(8603, 6194, 6826, 5371, 3737, 1546) ⇒ 1546
(-621, -526, 194, -191, 655) ⇒ 655
(9211, 2782, 6911, 1375, 3175, 5937, 5790) ⇒ 5790
(897, 176, 588, 205, 543, 791) ⇒ 791
(6603, 8350, 9141, 1536, 2193, 6427, 1664) ⇒ 1664
(4133, 3096, 5803, 2999, 9098, 4170, 7432) ⇒ 7432
(834, 530, 225, 439, 302) ⇒ 302
(400, 230, 496, 193, 867) ⇒ 867
---
[[-16.2 -64.7 -61.8  -1.0  -0.1]
 [-47.0  72.2  55.1  -9.2  42.0]
 [  9.6 -46.2 -20.1  -4.8 -44.1]] -> -0.1

[[ 31.5 -15.5 -50.5  -4.2 -71.3  24.0]
 [-74.0 -19.1 -12.3  -3.4  54.7   1.1]
 [-54.5   0.5 -33.7   9.0  -7.3 -19.2]] -> 24.0

[[ 30.7  32.9 -39.1  14.3 -30.6  16.6   3.1]
 [  8.0 -40.2 -39.8 -15.1 -61.4  12.2   1.1]
 [ 22.3  47.5   7.9  13.3 -13.0   9.6   4.4]] -> 3.1

[[ 18.4  -7.6  14.3 -10.8  12.1  -2.2]
 [ 17.6 -70.1  -9.1 -23.9   1.4   9.4]
 [ 50.5 -70.3  32.8 -22.2  -1.0  52.7]] -> -2.2

[[ 13.2  76.5 -21.4 -27.4  73.0  28.5  56.2]
 [ -3.5  -5.5  38.8  26.3  17.0  13.4   0.0]
 [-27.4  78.8   6.9 -13.7  52.5  50.0  59.7]] -> 56.2

[[ 20.7 -17.9   0.5 -25.1 -37.6 -11.3   4.5]
 [ 20.5  41.1  10.8  -1.1 -17.9 -35.8 -15.2]
 [ 12.2 -64.7  29.8 -21.4  27.6  25.8  34.0]] -> 4.5

[[ -5.5  28.1  35.1 -23.3 -47.2 -30.7 -40.9]
 [-38.7 -20.7  -1.9   1.5  -9.7  14.4 -10.7]
 [-78.0 -27.6  22.1   5.9 -27.6  -9.8 -38.7]] -> -40.9

[[-38.9 -43.0   4.0 -27.2  37.9 -11.4]
 [ 10.6   9.5 -69.2   8.4  15.7  55.0]
 [-31.7  75.9  57.0   1.0  -3.3 -81.8]] -> -11.4
---
array([ 79.3, -52.4,  44.6, -57.6, -22.5]) value -22.5, 79.3

array([ 14.8,   6.7,  -5.7,  21.6,  22.5,  31.0, -67.8]) value -67.8, 14.8

array([[ 17.7,  48.1,  45.5,   2.3],
       [ 19.5, -17.5,  66.2, -57.7]]) value 2.3, 19.5

array([[-58.0, -10.9,  11.0,  -7.0],
       [-50.2, -11.5,   9.8,  -5.0],
       [ 74.3, -20.3, -10.5,   9.6]]) value -7.0, 74.3

array([-7.3, 14.3, 66.6, 40.3]) value 40.3, -7.3

array([-10.3,  42.9, -80.6,   1.7,  19.4]) value 19.4, -10.3

array([-42.4,  24.3, -21.3,  46.5, -55.5,  15.7, -69.0]) value -69.0, -42.4
---
[[ 12 -35  11 -31   8  29]
 [ 10   6  10  25   0   0]
 [-11   6  26  12  17 -38]] gives 26

[93 69  4 25  3 16 23] gives 4

[3 7 1 5] gives 1

[114  56 206  51 114] gives 206

[ -48 -910  828 -883  677] gives 828

[[-10 -23  -9 -14  -4 -32]
 [-21  30 -33 -43   0   1]] gives -33

[6219 4147 8171 1921 8360] gives 8171

[[92 22 70 71 31]
 [73 27 72 38 75]
 [41 69 19 76 47]] gives 19

[2 1 2 7] gives 2

[4952 8205 7065 1947] gives 7065
---
[-413 -711  433  372  737  760] yields 760, 737

[[ 9 94 35 16 44 92 52]
 [57 13 56 46 28  9 25]] yields 94, 92

[[61 14 42 48 56]
 [85 50 33 46 22]
 [58 21 46 54 49]] yields 85, 61

[3473 4538 3157 7812] yields 7812, 4538

[[863 567 181 266 488 482]
 [765 476 591 457 605  68]] yields 863, 765

[ 28 -32  -7  -9] yields 28, -7

[[6601 4088 3122 5334 2529]
 [3443 4976 6563 1754 8054]] yields 8054, 6601
